grid =
135,128,120,115,109,114,115,122,129,138,145
112,110,115,125,129,139,149,149,148,142,136
116,110,122,132,134,140,149,149,148,135,126
121,114,112,110,113,120,123,135,141,145,144
123,135,139,144,146,144,140,130,121,116,114
106,111,107,105,122,125,129,137,141,146,142
107,115,103,102,116,122,128,134,138,149,151
141,136,127,120,114,109,113,113,119,128,137
145,145,139,130,125,115,109,108,110,116,122
141,131,125,120,111,113,115,120,126,133,140
142,142,152,154,141,142,129,125,117,110,109
Rows and columns are counted from 1.
(1, 1)	135
(4, 9)	141
(2, 8)	149
(1, 6)	114
(9, 6)	115
(5, 11)	114
(6, 8)	137
(3, 8)	149
(7, 6)	122
(1, 2)	128
(4, 6)	120
(9, 8)	108
(10, 11)	140
(9, 5)	125
(5, 5)	146
(1, 7)	115
(10, 2)	131
(4, 3)	112
(1, 8)	122
(6, 10)	146
(9, 9)	110
(11, 10)	110
(5, 7)	140
(5, 4)	144
(9, 3)	139
(2, 4)	125
(7, 2)	115
(4, 8)	135
(4, 7)	123
(4, 10)	145
(7, 5)	116
(1, 9)	129
(4, 5)	113
(6, 5)	122
(11, 1)	142

A =
[[104 125 120 129]
 [112 134 142 132]
 [111 126 126 112]
 [147 136 131 127]
 [148 136 132 135]
 [112 133 136 143]
 [149 140 129 138]
 [148 136 128 130]
 [126 130 126 117]
 [108 134 121 132]
 [119 121 119 112]
 [114 125 122 112]
 [140 136 128 124]
 [134 132 132 135]
 [107 122 126 122]
 [104 121 122 115]]
Rows and columns are counted from 1.
row 1 col 1 -> 104
row 12 col 1 -> 114
row 10 col 4 -> 132
row 1 col 4 -> 129
row 9 col 2 -> 130
row 4 col 2 -> 136
row 2 col 4 -> 132
row 15 col 4 -> 122
row 14 col 1 -> 134
row 10 col 2 -> 134
row 7 col 1 -> 149
row 7 col 3 -> 129
row 13 col 1 -> 140
row 12 col 2 -> 125
row 9 col 3 -> 126
row 5 col 2 -> 136
row 8 col 1 -> 148
row 8 col 4 -> 130
row 13 col 3 -> 128
row 4 col 4 -> 127
row 2 col 2 -> 134
row 12 col 3 -> 122
row 3 col 3 -> 126
row 14 col 2 -> 132
row 10 col 3 -> 121
row 14 col 4 -> 135

m =
array([[135, 143, 139, 137, 140, 125, 111, 154, 134, 131, 144, 130, 131,
        127],
       [138, 115, 110, 124, 119, 136, 112, 124, 139, 135, 141, 140, 126,
        138],
       [139, 124, 119, 125, 131, 132, 112, 133, 138, 131, 142, 135, 123,
        132],
       [128, 130, 128, 134, 121, 128, 114, 128, 141, 131, 137, 137, 126,
        139],
       [139, 122, 127, 131, 134, 129, 113, 139, 138, 126, 142, 133, 125,
        129],
       [151, 135, 117, 138, 135, 123, 112, 135, 131, 123, 147, 141, 141,
        118],
       [120, 106, 141, 119, 130, 137, 117, 135, 151, 131, 130, 122, 101,
        147],
       [133, 102, 130, 151, 111, 133, 113, 143, 138, 138, 134, 139, 149,
        134],
       [131, 115, 151, 138, 141, 127, 120, 147, 149, 135, 116, 120, 146,
        119],
       [141, 103, 131, 116, 147, 135, 117, 137, 149, 131, 126, 120, 124,
        122],
       [150, 102, 128, 136, 142, 132, 111, 153, 134, 122, 148, 130, 126,
        122],
       [139, 133, 121, 123, 134, 130, 111, 136, 136, 128, 148, 135, 116,
        135],
       [139, 134, 120, 132, 127, 129, 112, 136, 135, 135, 142, 138, 136,
        130]])
Rows and columns are counted from 1.
(1, 1): 135
(5, 1): 139
(12, 1): 139
(2, 8): 124
(11, 10): 122
(1, 14): 127
(1, 2): 143
(2, 7): 112
(13, 11): 142
(3, 2): 124
(2, 12): 140
(4, 6): 128
(11, 3): 128
(1, 13): 131
(10, 6): 135
(5, 6): 129
(10, 3): 131
(2, 3): 110
(4, 5): 121
(3, 6): 132
(11, 7): 111
(13, 4): 132
(9, 4): 138
(5, 7): 113
(8, 4): 151
(2, 1): 138
(3, 3): 119
(4, 14): 139
(7, 13): 101
(7, 14): 147
(3, 5): 131
(13, 12): 138
(5, 4): 131
(5, 5): 134
(1, 6): 125

x =
[[126 133 130 122 121 122 127 136 132 122]
 [128 126 127 130 129 132 121 138 126 128]
 [131 124 132 131 137 126 133 116 128 122]
 [128 122 128 127 132 137 127 131 127 126]
 [128 129 128 133 129 127 128 120 119 134]
 [129 132 122 134 126 126 131 119 129 140]
 [133 120 125 133 140 135 139 106 132 132]]
Indices start at 1.
row 1 col 1 -> 126
row 6 col 10 -> 140
row 7 col 8 -> 106
row 1 col 8 -> 136
row 6 col 1 -> 129
row 5 col 10 -> 134
row 4 col 4 -> 127
row 2 col 2 -> 126
row 5 col 5 -> 129
row 2 col 1 -> 128
row 3 col 10 -> 122
row 7 col 4 -> 133
row 2 col 10 -> 128
row 6 col 2 -> 132
row 4 col 6 -> 137
row 5 col 6 -> 127
row 6 col 7 -> 131
row 1 col 5 -> 121
row 3 col 8 -> 116
row 5 col 7 -> 128
row 3 col 6 -> 126
row 1 col 6 -> 122
row 6 col 4 -> 134
